Below are the code and all the weights of a small trained network. Each question names an input and a class and asks about switching units off, where a switched-off unit gives its printed mean instead of its output.

import numpy as np


def w(rows, s, z=0):
    codes = np.array(rows[::2]) - 128.0
    scale = np.full(codes.shape[1], s)
    scale[-1] = z or s
    return codes * scale


def f(y):
    return np.maximum(y, 0)


def log_softmax(a):
    a = a - a.max(-1, keepdims=True)
    return a - np.log(np.exp(a).sum(-1, keepdims=True))


def net(x, mask):
    res = np.array(x, float).reshape(1, 6) / 4 @ E
    y = f(res @ A[0][:, :-1].T + A[0][:, -1])
    res = res + np.where(mask, y, B[0][:, -1]) @ B[0][:, :-1]
    return log_softmax(res[-1] @ U[:, :-1].T + U[:, -1])


A, B = {}, {}
E = w([
[175,176,179,112,234,156],'x0',
[45,151,132,147,116,255],'x1',
[126,132,128,126,127,127],'x2',
[57,110,46,135,223,98],'x3',
[206,131,35,118,124,178],'x4',
[123,31,150,18,144,159],'x5',
],0.0075)
A[0] = w([
[82,78,84,135,49,97,42],'n0',
[164,168,167,124,205,153,49],'n1',
[110,125,105,121,86,113,70],'n2',
[110,133,135,139,126,162,70],'n3',
[82,136,145,162,127,196,73],'n4',
[177,149,184,110,57,146,43],'n5',
[108,228,125,254,115,81,13],'n6',
[192,120,213,94,61,145,80],'n7',
[82,89,84,138,38,113,48],'n8',
[87,154,117,169,105,225,82],'n9',
[95,100,94,133,67,106,54],'n10',
[189,173,189,140,52,153,63],'n11',
[174,150,205,126,53,144,64],'n12',
[89,149,137,130,120,188,13],'n13',
[145,152,188,90,205,139,109],'n14',
[191,119,50,123,108,172,46],'n15',
[166,188,173,123,212,168,72],'n16',
[97,103,100,124,63,110,54],'n17',
[116,119,115,135,148,127,85],'n18',
[54,143,208,121,124,86,48],'n19',
[124,217,115,253,107,96,37],'n20',
[183,134,37,107,114,189,84],'n21',
[200,115,146,123,108,35,87],'n22',
[62,106,58,120,216,78,28],'n23',
[183,113,113,117,140,51,38],'n24',
[111,14,162,28,139,156,2],'n25',
[78,160,129,135,117,224,60],'n26',
[107,34,153,20,129,163,8],'n27',
[171,199,176,101,240,162,85],'n28',
[72,133,133,135,123,213,40],'n29',
[39,125,210,157,131,85,37],'n30',
[160,158,163,139,205,152,38],'n31',
[78,123,81,136,178,93,27],'n32',
[199,118,131,128,142,42,48],'n33',
[161,130,116,129,134,74,51],'n34',
[159,124,167,133,91,145,58],'n35',
[96,130,127,152,119,227,74],'n36',
[157,178,154,106,192,144,29],'n37',
[178,104,115,125,127,54,46],'n38',
[45,73,225,94,128,77,108],'n39',
[130,131,132,125,129,126,94],'n40',
[196,94,27,76,143,186,88],'n41',
[82,133,80,124,188,91,59],'n42',
],0.0089,0.0091)
B[0] = w([
[155,23,146,177,67,70,172],'n0',
[140,67,125,144,80,100,178],'n1',
[134,70,125,139,104,121,137],'n2',
[120,131,135,112,142,108,135],'n3',
[110,125,163,95,140,77,177],'n4',
[83,83,80,173,216,155,176],'n5',
[254,107,75,44,164,180,223],'n6',
[70,89,57,169,211,165,227],'n7',
[165,41,142,161,61,81,175],'n8',
[101,117,165,67,150,61,214],'n9',
[145,55,136,153,80,100,154],'n10',
[87,97,82,154,219,152,208],'n11',
[77,96,76,170,217,156,203],'n12',
[96,143,163,90,150,82,139],'n13',
[126,89,111,142,38,121,219],'n14',
[169,170,191,189,157,100,177],'n15',
[140,68,124,155,59,94,216],'n16',
[147,73,128,148,100,104,152],'n17',
[115,133,126,126,140,140,130],'n18',
[198,194,172,180,158,102,178],'n19',
[233,113,91,27,158,180,229],'n20',
[158,189,202,194,158,103,215],'n21',
[59,144,183,82,146,91,224],'n22',
[61,72,60,176,234,186,199],'n23',
[44,148,204,58,134,71,173],'n24',
[240,142,51,39,147,175,198],'n25',
[87,113,179,76,162,61,196],'n26',
[214,128,78,66,152,159,194],'n27',
[138,67,131,161,40,95,251],'n28',
[84,132,190,83,146,55,171],'n29',
[202,174,171,185,163,94,181],'n30',
[146,59,118,144,95,101,165],'n31',
[100,98,100,148,186,164,153],'n32',
[47,136,177,49,145,75,190],'n33',
[93,132,162,82,139,104,149],'n34',
[108,115,98,141,164,149,146],'n35',
[75,121,178,62,160,39,197],'n36',
[131,66,120,137,101,108,154],'n37',
[77,128,191,81,132,78,172],'n38',
[181,221,176,188,142,135,254],'n39',
[126,120,130,126,131,120,128],'n40',
[162,206,190,195,161,108,235],'n41',
[94,90,90,164,180,166,176],'n42',
],0.0086,0.005)
U = w([
[60,139,169,50,138,75,97],'0',
[210,132,90,48,137,173,116],'1',
[60,100,84,193,187,168,100],'2',
[139,62,129,173,36,94,99],'3',
[113,156,129,135,113,135,252],'4',
[172,208,171,203,143,112,95],'5',
[39,230,108,121,10,223,156],'6',
[60,212,74,105,24,187,74],'7',
],0.012,0.021)

Each question gives the input, the list of numbers given to net, and the class t.
The units are the neurons (one row each of A and B). Each row of codes is followed by its name. A weight is (code - 128) times the scale printed after its matrix; where a second scale follows, it is the last column's (A, B and U).
mask holds one flag per neuron, in row order. A switched-off neuron (its flag False) gives its mean, the last column of its row in B, instead of its output. The means were averaged over made-up inputs and are rounded, as every weight is.
A unit's drop is (log p(t) with every unit on - log p(t) with that unit switched off) / (log p(t) with every unit on - log p(t) with every unit switched off).
The circuit of an input: a set's keep is (log p(t) with only the set's units on - log p(t) with every unit switched off) / (log p(t) with every unit on - log p(t) with every unit switched off). Starting from the 12 units with the biggest drops (on a tie, the unit counted first), units are removed one at a time, each time the one whose removal leaves the highest keep (on an exact tie, the one counted first), for as long as the keep stays at least 0.8.
circuit, biggest first: the units of the circuit, biggest drop first
most important unit: the unit with the biggest drop
top k neurons: the k neurons with the biggest drops, biggest first
drop when u is switched off: that unit's drop, to one decimal
input [7,7,-8,4,-6,-8], class 1: most important unit => n6
input [-7,-5,7,2,8,3], class 5: circuit, biggest first => [n41, n21]
input [-6,3,-1,-2,-5,2], class 3: circuit, biggest first => [n8, n0]
input [-6,6,3,-4,-3,-7], class 1: circuit, biggest first => [n6, n20]
input [5,-5,3,8,1,-7], class 2: top 2 neurons => [n23, n42]
input [3,3,-5,2,-6,6], class 1: top 2 neurons => [n25, n27]
input [-5,-1,1,-2,8,-6], class 5: circuit, biggest first => [n21, n15]
input [7,3,7,3,5,-8], class 1: top 2 neurons => [n20, n6]
input [-6,4,6,-3,-8,-7], class 5: top 3 neurons => [n30, n19, n39]
input [8,6,0,-7,7,5], class 3: circuit, biggest first => [n28, n16]
input [-8,7,5,2,8,6], class 3: top 2 neurons => [n8, n0]
input [-7,-6,2,-5,1,8], class 1: top 3 neurons => [n25, n27, n28]
input [-8,2,3,-1,7,7], class 3: top 2 neurons => [n0, n8]
input [7,-8,5,8,3,7], class 0: circuit, biggest first => [n24]
input [-8,6,-6,-3,-8,6], class 3: top 4 neurons => [n8, n0, n10, n17]
input [8,7,7,-1,8,2], class 3: top 2 neurons => [n28, n16]
input [-2,-2,4,-6,4,-7], class 1: top 2 neurons => [n20, n6]
input [1,2,2,6,7,-6], class 5: top 3 neurons => [n21, n41, n15]
input [7,-8,5,8,0,-2], class 0: top 2 neurons => [n33, n24]
input [8,3,6,-1,6,-8], class 1: most important unit => n20
input [-4,2,6,0,-6,7], class 1: top 2 neurons => [n25, n27]
input [0,-3,-2,6,6,1], class 2: top 2 neurons => [n23, n39]
input [5,3,1,2,8,3], class 5: drop when n41 is switched off => 0.3
input [6,-8,4,8,2,-3], class 0: drop when n22 is switched off => 0.2
input [-1,2,6,-6,-4,-4], class 2: drop when n12 is switched off => 0.2
input [-5,3,-6,-6,-8,3], class 5: drop when n30 is switched off => 0.2
input [6,-5,4,0,7,5], class 5: circuit, biggest first => [n41]
